Below is a small trained network, with its code and all its weights. Each question gives an input and a target symbol and asks what happens when units are switched off, that is, made to give their printed mean instead of their output.

import numpy as np


def w(rows, s, z=0):
    codes = np.array(rows[::2]) - 128.0
    scale = np.full(codes.shape[1], s)
    scale[-1] = z or s
    return codes * scale


def f(y):
    return y / 2 * (1 + np.tanh(0.7978845608 * (y + 0.044715 * y**3)))


def softmax(a):
    e = np.exp(a - a.max(-1, keepdims=True))
    return e / e.sum(-1, keepdims=True)


def log_softmax(a):
    a = a - a.max(-1, keepdims=True)
    return a - np.log(np.exp(a).sum(-1, keepdims=True))


def net(x, mask):
    ids = ['ΞΣΨΩαβγεζηλμφ'.index(c) for c in x.split()]
    T = len(ids)
    res = E[ids] + P[:T]
    q, k, v = (res @ M[0].T for M in (Q, K, V))
    z = softmax(np.where(np.tri(T) > 0, q @ k.T / 4**0.5, -1e9)) @ v
    res = res + np.where(mask[0], z, O[0][:, -1]) @ O[0][:, :-1]
    y = f(res @ A[0][:, :-1].T + A[0][:, -1])
    res = res + np.where(mask[1:13], y, B[0][:, -1]) @ B[0][:, :-1]
    return log_softmax(res[-1] @ U[:, :-1].T + U[:, -1])


Q, K, V, O, A, B = {}, {}, {}, {}, {}, {}
E = w([
[175,83,144,121],'Ξ',
[153,146,101,126],'Σ',
[138,139,209,250],'Ψ',
[172,77,204,209],'Ω',
[170,79,140,53],'α',
[155,73,217,146],'β',
[127,187,101,112],'γ',
[154,158,40,29],'ε',
[188,74,103,61],'ζ',
[158,152,122,185],'η',
[116,192,72,52],'λ',
[74,218,141,148],'μ',
[93,146,166,71],'φ',
],0.014)
P = w([
[210,182,128,141],'0',
[128,160,186,90],'1',
[124,105,106,192],'2',
[94,150,67,87],'3',
[123,148,212,97],'4',
[118,95,122,231],'5',
[78,173,76,101],'6',
[104,145,236,93],'7',
[115,84,121,254],'8',
[75,178,72,93],'9',
[136,140,231,103],'10',
[131,119,134,218],'11',
[69,191,89,100],'12',
[149,153,198,105],'13',
],0.019)
Q[0] = w([
[82,55,90,181],'H1',
[216,177,147,32],'H1',
[189,166,187,70],'H1',
[254,203,194,145],'H1',
],0.0097)
K[0] = w([
[91,74,165,95],'H1',
[151,110,130,130],'H1',
[163,148,79,127],'H1',
[250,161,126,143],'H1',
],0.019)
V[0] = w([
[238,41,51,57],'H1',
[112,186,53,98],'H1',
[181,165,73,251],'H1',
[101,213,86,72],'H1',
],0.013)
O[0] = w([
[18,245,114,175,42],'H1',
[172,142,48,179,69],'H1',
[118,93,6,95,253],'H1',
[217,195,87,162,137],'H1',
],0.012,0.0047)
A[0] = w([
[79,96,175,38,207],'N1',
[129,157,220,193,202],'N2',
[172,90,139,102,126],'N3',
[153,163,169,155,213],'N4',
[189,129,47,60,247],'N5',
[21,48,55,158,82],'N6',
[68,164,179,76,91],'N7',
[86,189,44,120,223],'N8',
[198,253,195,55,98],'N9',
[2,129,49,168,2],'N10',
[119,48,126,179,170],'N11',
[15,115,50,169,114],'N12',
],0.0083,0.0051)
B[0] = w([
[151,174,136,151,229],'N1',
[121,137,17,122,199],'N2',
[36,139,101,126,185],'N3',
[126,148,102,93,165],'N4',
[145,171,150,175,252],'N5',
[156,87,130,97,166],'N6',
[120,156,204,108,172],'N7',
[101,82,170,213,222],'N8',
[84,128,65,1,162],'N9',
[147,35,92,95,173],'N10',
[112,177,92,95,187],'N11',
[172,53,181,112,178],'N12',
],0.0083,0.014)
U = w([
[109,97,206,182,131],'Ξ',
[147,88,161,212,72],'Σ',
[110,109,36,55,3],'Ψ',
[159,67,160,87,58],'Ω',
[39,175,99,116,89],'α',
[157,205,254,138,202],'β',
[145,154,173,194,198],'γ',
[75,141,85,163,150],'ε',
[68,105,115,162,141],'ζ',
[192,68,142,153,105],'η',
[103,223,126,147,150],'λ',
[230,143,150,124,173],'μ',
[138,194,106,68,206],'φ',
],0.0079,0.0045)

Each question gives the input, a string of symbols that net reads in full, and the target symbol t.
The units are the heads (4 rows each of Q, K, V and O) and the neurons (one row each of A and B). Each row of codes is followed by its name. A weight is (code - 128) times the scale printed after its matrix; where a second scale follows, it is the last column's (O, A, B and U).
mask holds one flag per unit, heads first, then neurons. A switched-off unit (its flag False) gives its mean, the last column of its rows in O or B, instead of its output. The means were averaged over made-up inputs and are rounded, as every weight is.
A unit's drop is (log p(t) with every unit on - log p(t) with that unit switched off) / (log p(t) with every unit on - log p(t) with every unit switched off).
The circuit of an input: a set's keep is (log p(t) with only the set's units on - log p(t) with every unit switched off) / (log p(t) with every unit on - log p(t) with every unit switched off). Starting from the 12 units with the biggest drops (on a tie, the unit counted first), units are removed one at a time, each time the one whose removal leaves the highest keep (on an exact tie, the one counted first), for as long as the keep stays at least 0.8.
units of the circuit, in order: the units of the circuit, biggest drop first
most important unit: the unit with the biggest drop
k most important neurons: the k neurons with the biggest drops, biggest first
drop when u is switched off: that unit's drop, to one decimal
input ε ε ζ η φ ζ λ ε ε Σ Σ Ω ε μ, target ε: units of the circuit, in order => H1, N8, N10
input ε ε Ω Ω Ξ, target ε: 2 most important neurons => N8, N9
input ζ α η γ Ψ η α β φ, target β: units of the circuit, in order => H1, N1
input α Σ γ α μ, target α: units of the circuit, in order => H1, N9
input Ω φ φ λ β, target Ω: most important neuron => N6
input Ω φ Ω Ω Ψ φ Σ Ξ α Ψ Ψ μ ζ α, target Ω: 2 most important neurons => N6, N12
input ζ Ω μ Ω γ μ φ Σ Ξ η β Ξ Ω α, target ζ: 2 most important neurons => N8, N10
input η ε Ψ Ψ β β, target β: 2 most important neurons => N1, N7
input Ω ε β Ω η φ α φ Ξ, target Ψ: 2 most important neurons => N2, N9
input Σ μ β ζ γ Ψ γ Ω Ω Ψ Ω μ φ μ, target Σ: 2 most important neurons => N8, N12
input Ξ α β β Ω Σ ε Ψ β Ξ Σ ζ Ω η, target Ξ: 2 most important neurons => N8, N12
input Σ ε Σ λ λ Ω ε, target λ: 2 most important neurons => N5, N9
input η β β Σ ε β Ψ β μ λ Ω γ α β, target η: 2 most important neurons => N12, N6
input ε Ψ ζ μ μ ζ γ β Ω ζ ζ, target ε: 2 most important neurons => N8, N9
input Ξ ε φ β Σ γ ζ Ω ε Ω η Σ Σ μ, target Ξ: 3 most important neurons => N8, N12, N7
input Ω Ξ Ω Ψ α Ω, target λ: most important unit => N2
input Σ Σ Ω Ξ φ ε Ω Ω, target Σ: 3 most important neurons => N8, N9, N12
input μ Σ ε Ψ Ξ Ω Σ γ φ λ λ Ψ Ξ α, target μ: drop when N5 is switched off => 0.8
input Ω λ β ζ β Ψ γ γ Ω γ γ γ Ψ Ξ, target Ω: drop when N1 is switched off => -0.1
input ε Ψ η ζ μ γ γ Ω γ λ Ω φ γ β, target ε: drop when N8 is switched off => 0.3
input φ λ Ξ Ω Ψ Ω Ξ β Ξ Ψ φ φ Ψ η, target φ: most important unit => N9
